Below are the code and all the weights of a small trained network. Each question names an input and a target symbol and asks about switching units off, where a switched-off unit gives its printed mean instead of its output.

import numpy as np


def w(rows, s, z=0):
    codes = np.array(rows[::2]) - 128.0
    scale = np.full(codes.shape[1], s)
    scale[-1] = z or s
    return codes * scale


def norm(h):
    return h / np.sqrt((h * h).mean(-1, keepdims=True) + 1e-5)


def f(y):
    return y / 2 * (1 + np.tanh(0.7978845608 * (y + 0.044715 * y**3)))


def softmax(a):
    e = np.exp(a - a.max(-1, keepdims=True))
    return e / e.sum(-1, keepdims=True)


def log_softmax(a):
    a = a - a.max(-1, keepdims=True)
    return a - np.log(np.exp(a).sum(-1, keepdims=True))


def net(x, mask):
    ids = ['ΘΩαδεζηλμξστψ'.index(c) for c in x.split()]
    T = len(ids)
    res = E[ids] + P[:T]
    u = 0
    for l in range(3):
        r = norm(res)
        for j in range(3):
            rows = slice(2 * j, 2 * j + 2)
            q, k, v = (r @ M[l][rows].T for M in (Q, K, V))
            z = softmax(np.where(np.tri(T) > 0, q @ k.T / 2**0.5, -1e9)) @ v
            o = O[l][rows]
            res = res + np.where(mask[u + j], z, o[:, -1]) @ o[:, :-1]
        u += 3
        y = f(norm(res) @ A[l][:, :-1].T + A[l][:, -1])
        res = res + np.where(mask[u : u + 4], y, B[l][:, -1]) @ B[l][:, :-1]
        u += 4
    return log_softmax(norm(res)[-1] @ U[:, :-1].T + U[:, -1])


Q, K, V, O, A, B = {}, {}, {}, {}, {}, {}
E = w([
[131,164,136,113,128],'Θ',
[139,147,141,120,120],'Ω',
[115,123,150,77,95],'α',
[131,162,140,125,128],'δ',
[104,170,108,104,106],'ε',
[114,162,106,92,86],'ζ',
[104,157,161,116,126],'η',
[105,150,132,153,127],'λ',
[120,107,143,56,142],'μ',
[100,111,130,198,159],'ξ',
[126,178,131,133,138],'σ',
[139,125,254,112,150],'τ',
[146,73,129,135,73],'ψ',
],0.015)
P = w([
[226,130,186,110,140],'0',
[236,88,196,31,125],'1',
[108,189,149,15,76],'2',
[209,116,198,67,161],'3',
[253,79,171,103,164],'4',
[134,106,144,98,158],'5',
[152,93,134,123,212],'6',
[171,112,131,92,161],'7',
[116,161,124,60,167],'8',
],0.0044)
Q[0] = w([
[253,116,80,134,141],'0.h1',
[108,39,118,205,110],'0.h1',
[229,46,69,143,84],'0.h2',
[32,91,168,74,98],'0.h2',
[140,164,135,82,93],'0.h3',
[170,45,89,161,37],'0.h3',
],0.0068)
K[0] = w([
[33,151,129,99,33],'0.h1',
[170,62,113,72,82],'0.h1',
[186,46,64,140,2],'0.h2',
[42,178,82,49,76],'0.h2',
[2,71,108,193,153],'0.h3',
[38,180,239,89,113],'0.h3',
],0.0058)
V[0] = w([
[36,6,237,174,2],'0.h1',
[82,245,100,100,185],'0.h1',
[26,130,123,71,110],'0.h2',
[221,144,86,186,200],'0.h2',
[92,138,84,46,164],'0.h3',
[79,3,104,50,40],'0.h3',
],0.0042)
O[0] = w([
[178,255,75,166,181,3],'0.h1',
[18,81,183,92,93,205],'0.h1',
[211,72,166,204,161,163],'0.h2',
[93,134,138,115,34,30],'0.h2',
[53,148,76,213,144,205],'0.h3',
[218,187,101,89,113,139],'0.h3',
],0.0064,0.002)
A[0] = w([
[177,137,181,179,61,113],'0.n1',
[197,122,153,161,119,254],'0.n2',
[83,64,255,213,89,112],'0.n3',
[159,187,115,98,59,138],'0.n4',
],0.005,0.0013)
B[0] = w([
[121,131,185,96,191,107],'0.n1',
[18,204,104,36,88,158],'0.n2',
[124,211,130,140,127,250],'0.n3',
[121,105,87,97,253,146],'0.n4',
],0.0056,0.0019)
Q[1] = w([
[142,94,134,72,196],'1.h1',
[164,75,161,46,72],'1.h1',
[153,157,101,254,120],'1.h2',
[165,170,183,107,124],'1.h2',
[195,137,69,197,135],'1.h3',
[131,122,173,122,59],'1.h3',
],0.0084)
K[1] = w([
[164,120,76,133,87],'1.h1',
[158,75,60,212,77],'1.h1',
[166,143,144,107,53],'1.h2',
[92,2,129,138,159],'1.h2',
[183,211,150,64,35],'1.h3',
[82,160,51,17,80],'1.h3',
],0.007)
V[1] = w([
[154,186,164,118,176],'1.h1',
[206,31,178,199,43],'1.h1',
[100,253,50,113,63],'1.h2',
[52,13,23,180,177],'1.h2',
[143,147,182,42,126],'1.h3',
[195,26,27,68,130],'1.h3',
],0.0048)
O[1] = w([
[88,60,190,139,232,163],'1.h1',
[203,247,167,86,165,77],'1.h1',
[178,115,210,161,58,72],'1.h2',
[133,75,140,157,206,12],'1.h2',
[49,255,149,56,146,255],'1.h3',
[102,142,125,181,130,113],'1.h3',
],0.0051,0.0049)
A[1] = w([
[113,75,2,193,151,211],'1.n1',
[113,191,99,90,86,112],'1.n2',
[112,198,155,125,75,188],'1.n3',
[152,107,209,81,160,254],'1.n4',
],0.0064,0.0032)
B[1] = w([
[143,151,108,177,133,115],'1.n1',
[177,124,184,193,236,174],'1.n2',
[163,75,2,120,55,193],'1.n3',
[82,138,57,253,136,255],'1.n4',
],0.0059,0.0061)
Q[2] = w([
[105,170,73,99,144],'2.h1',
[76,172,202,68,105],'2.h1',
[254,171,137,110,59],'2.h2',
[169,131,201,198,91],'2.h2',
[48,120,102,151,62],'2.h3',
[105,53,111,65,42],'2.h3',
],0.0084)
K[2] = w([
[109,206,104,203,127],'2.h1',
[111,107,25,159,101],'2.h1',
[199,176,128,62,45],'2.h2',
[158,116,68,49,84],'2.h2',
[64,2,237,130,233],'2.h3',
[62,67,138,155,91],'2.h3',
],0.007)
V[2] = w([
[163,59,71,103,93],'2.h1',
[152,38,50,101,252],'2.h1',
[170,236,230,164,126],'2.h2',
[109,139,176,254,82],'2.h2',
[74,186,85,154,124],'2.h3',
[149,158,18,130,46],'2.h3',
],0.0056)
O[2] = w([
[118,180,75,189,67,43],'2.h1',
[102,177,105,155,100,72],'2.h1',
[137,144,214,90,168,68],'2.h2',
[136,85,171,194,178,21],'2.h2',
[170,135,191,206,131,252],'2.h3',
[254,126,110,200,25,120],'2.h3',
],0.0069,0.0029)
A[2] = w([
[88,81,158,60,85,147],'2.n1',
[116,81,21,158,101,198],'2.n2',
[158,253,66,141,137,165],'2.n3',
[176,74,85,166,175,255],'2.n4',
],0.0067,0.0033)
B[2] = w([
[170,120,196,155,118,252],'2.n1',
[73,82,30,106,187,247],'2.n2',
[204,68,132,73,148,232],'2.n3',
[168,230,113,254,207,172],'2.n4',
],0.0043,0.0028)
U = w([
[171,106,115,244,189,83],'Θ',
[132,164,222,112,193,84],'Ω',
[135,63,176,119,52,62],'α',
[144,88,168,150,106,60],'δ',
[102,75,152,114,57,235],'ε',
[134,87,100,174,71,193],'ζ',
[158,119,144,103,84,120],'η',
[127,78,166,127,58,1],'λ',
[204,184,138,126,70,66],'μ',
[127,112,80,169,29,67],'ξ',
[227,185,91,131,124,129],'σ',
[110,231,69,101,149,206],'τ',
[106,127,88,43,179,175],'ψ',
],0.011,0.0045)

Each question gives the input, a string of symbols that net reads in full, and the target symbol t.
The units are the heads (2 rows each of Q, K, V and O) and the neurons (one row each of A and B). Each row of codes is followed by its name. A weight is (code - 128) times the scale printed after its matrix; where a second scale follows, it is the last column's (O, A, B and U).
mask holds one flag per unit, layer by layer, with each layer's heads first. A switched-off unit (its flag False) gives its mean, the last column of its rows in O or B, instead of its output. The means were averaged over made-up inputs and are rounded, as every weight is.
A unit's drop is (log p(t) with every unit on - log p(t) with that unit switched off) / (log p(t) with every unit on - log p(t) with every unit switched off).
The circuit of an input: a set's keep is (log p(t) with only the set's units on - log p(t) with every unit switched off) / (log p(t) with every unit on - log p(t) with every unit switched off). Starting from the 12 units with the biggest drops (on a tie, the unit counted first), units are removed one at a time, each time the one whose removal leaves the highest keep (on an exact tie, the one counted first), for as long as the keep stays at least 0.8.
units of the circuit, in order: the units of the circuit, biggest drop first
most important unit: the unit with the biggest drop
k most important neurons: the k neurons with the biggest drops, biggest first
k most important neurons of layer l: the k neurons of layer l with the biggest drops, biggest first
heads that matter: for each layer, one digit per head in row order, 1 if its drop is at least 0.15 and else 0, layers parted by /
input Θ ε Θ Θ τ η, target Ω: 3 most important neurons -> [0.n3 1.n4 2.n2]
input ε μ Ω, target ψ: most important unit -> 0.h1
input μ Ω ε Θ ζ Θ Ω μ, target ε: units of the circuit, in order -> [0.h1 0.n4 2.n1]
input μ μ η ε, target ψ: units of the circuit, in order -> [0.h2 2.n3]
input α μ Θ, target ψ: units of the circuit, in order -> [0.h2 2.n3 2.n4]
input ψ η Ω τ δ, target Ω: 2 most important neurons -> [0.n4 1.n4]
input Θ μ μ η μ τ μ, target Ω: 3 most important neurons -> [1.n4 2.n2 0.n4]
input Θ μ μ τ δ, target Ω: 3 most important neurons -> [1.n4 2.n2 1.n2]
input ε τ ξ τ Θ τ ξ λ, target Ω: units of the circuit, in order -> [2.h2 1.n4]
input ε μ ζ μ τ ε, target Ω: units of the circuit, in order -> [1.n4 2.h2]
input σ τ Θ ε μ μ λ, target ψ: 3 most important neurons -> [1.n4 1.n3 0.n3]
input Ω μ μ δ, target ψ: units of the circuit, in order -> [2.n3 2.n4]
input Θ μ ε μ Ω τ τ τ ξ, target Ω: 2 most important neurons -> [1.n4 2.n2]
input μ ε μ μ Ω, target ψ: 2 most important neurons of layer 2 -> [2.n3 2.n4]
input μ ξ Ω, target Θ: most important neuron -> [0.n2]
input ε ξ δ ζ, target Θ: heads that matter -> 001 / 010 / 010
input μ Θ ξ μ, target Θ: heads that matter -> 100 / 001 / 010
input ζ μ δ, target ψ: 2 most important neurons -> [2.n3 1.n3]
input μ τ Θ Θ ζ ε, target ε: heads that matter -> 101 / 110 / 010
input η μ ε τ α, target Ω: heads that matter -> 000 / 000 / 010
input ξ Ω Θ, target Θ: heads that matter -> 010 / 100 / 010
input μ μ μ μ μ ξ ψ η, target σ: units of the circuit, in order -> [0.h3 1.h1 1.h3]
input μ μ Θ σ Ω, target ε: units of the circuit, in order -> [0.h1]
input μ Ω Θ ξ μ, target Θ: units of the circuit, in order -> [2.h2 2.n4]
input σ μ μ λ, target ψ: units of the circuit, in order -> [1.n3 2.h3]
input Θ μ μ Θ δ ψ μ μ, target σ: heads that matter -> 000 / 100 / 001
